[[  0  -3   5  -6  -1]
 [  3 -11  -1   0  21]
 [-36  -6  -7   6   6]
 [  6   3   7  -8  -7]
 [-10  14 -14   1 -24]
 [  2 -32  -8   2  22]
 [-11 -14 -30  -8  17]
 [ 33  -8   2 -13   4]
 [ -5  20  21 -25   1]
 [ -3  25 -18 -13  15]
 [ -8 -57 -39   9  32]]
:
[[ 33  -8   2 -13   4]
 [  6   3   7  -8  -7]
 [  3 -11  -1   0  21]
 [  2 -32  -8   2  22]
 [  0  -3   5  -6  -1]
 [ -3  25 -18 -13  15]
 [ -5  20  21 -25   1]
 [ -8 -57 -39   9  32]
 [-10  14 -14   1 -24]
 [-11 -14 -30  -8  17]
 [-36  -6  -7   6   6]]

[[  4 -24]
 [ 54 -31]
 [ -3  46]]
:
[[ 54 -31]
 [  4 -24]
 [ -3  46]]

[[ 17  42  -9  -5  -1  40  -1  -4  19 -53   5]
 [ 27   2 -15  11 -11  -8  25   1  -2 -21   0]
 [ 12  -9  14 -15   6  19  -5 -10 -15 -39  23]]
:
[[ 27   2 -15  11 -11  -8  25   1  -2 -21   0]
 [ 17  42  -9  -5  -1  40  -1  -4  19 -53   5]
 [ 12  -9  14 -15   6  19  -5 -10 -15 -39  23]]

[[ -6  22 -27   1   4   3  -2  26  16   3  -8  32 -13 -22]
 [ -2   0 -29 -47 -37 -23  24 -23 -22  49  14 -36  -1 -24]]
:
[[ -2   0 -29 -47 -37 -23  24 -23 -22  49  14 -36  -1 -24]
 [ -6  22 -27   1   4   3  -2  26  16   3  -8  32 -13 -22]]

[[ 46 -46 -25  21 -19]
 [  8  23  53  -7  41]
 [ -5  11 -18 -19  -2]
 [ 35 -35   1  29  17]]
:
[[ 46 -46 -25  21 -19]
 [ 35 -35   1  29  17]
 [  8  23  53  -7  41]
 [ -5  11 -18 -19  -2]]

[[40 35 32]
 [38 42 34]
 [30 30 28]
 [53 62 51]
 [41 44 48]
 [39 49 33]
 [50 40 42]]
:
[[53 62 51]
 [50 40 42]
 [41 44 48]
 [40 35 32]
 [39 49 33]
 [38 42 34]
 [30 30 28]]

[[ -3   2  -9   1  57 -24 -19 -15  -1 -43   3  -6  24  -1   3]
 [  0   8  -4  -3  31  -5  11 -14 -23 -20   9 -31  35  -6 -18]
 [-14  -7  -9   1  19  16   2   8  -1 -15  11 -12  17  -9  -4]
 [ 20  -5  -7   1   7   1 -10 -39 -15  -9   0 -28  26  -6  -1]]
:
[[ 20  -5  -7   1   7   1 -10 -39 -15  -9   0 -28  26  -6  -1]
 [  0   8  -4  -3  31  -5  11 -14 -23 -20   9 -31  35  -6 -18]
 [ -3   2  -9   1  57 -24 -19 -15  -1 -43   3  -6  24  -1   3]
 [-14  -7  -9   1  19  16   2   8  -1 -15  11 -12  17  -9  -4]]

[[ -2  21]
 [ 13  22]
 [-12  51]
 [ -4  18]
 [ -1  14]
 [ 18   5]]
:
[[ 18   5]
 [ 13  22]
 [ -1  14]
 [ -2  21]
 [ -4  18]
 [-12  51]]

[[-30  43  16  25  18  26  39 -27   8  33]
 [ 17 -42 -15  33 -48 -32 -68  42 -31  32]]
:
[[ 17 -42 -15  33 -48 -32 -68  42 -31  32]
 [-30  43  16  25  18  26  39 -27   8  33]]
---
[[ 59  37 -36]
 [  9  -6  -2]
 [ 28   9  -9]
 [ 44  50 -49]]
:
[[ 37 -36]
 [ -6  -2]]

[[-46 -25 -21]
 [-49 -20  -8]
 [-52  30   4]
 [-12 -57 -11]]
:
[[-25 -21]
 [-20  -8]]

[[ 51  58 -55]
 [-38 -56  55]
 [-32 -34  36]]
:
[[ 58 -55]
 [-56  55]]

[[20 16 26]
 [55 21 45]
 [26 19 32]
 [ 1 22 27]
 [21 19 27]]
:
[[16 26]
 [21 45]]

[[-50  15  40   8 -49]
 [ 35  26 -28  28 -26]
 [-41 -36   3  25   4]]
:
[[ 15  40]
 [ 26 -28]]

[[  3  -6   4   6]
 [ -3  -7  26  12]
 [ -7   6 -61  -4]
 [  6  -7  -6   6]]
:
[[-6  4]
 [-7 26]]
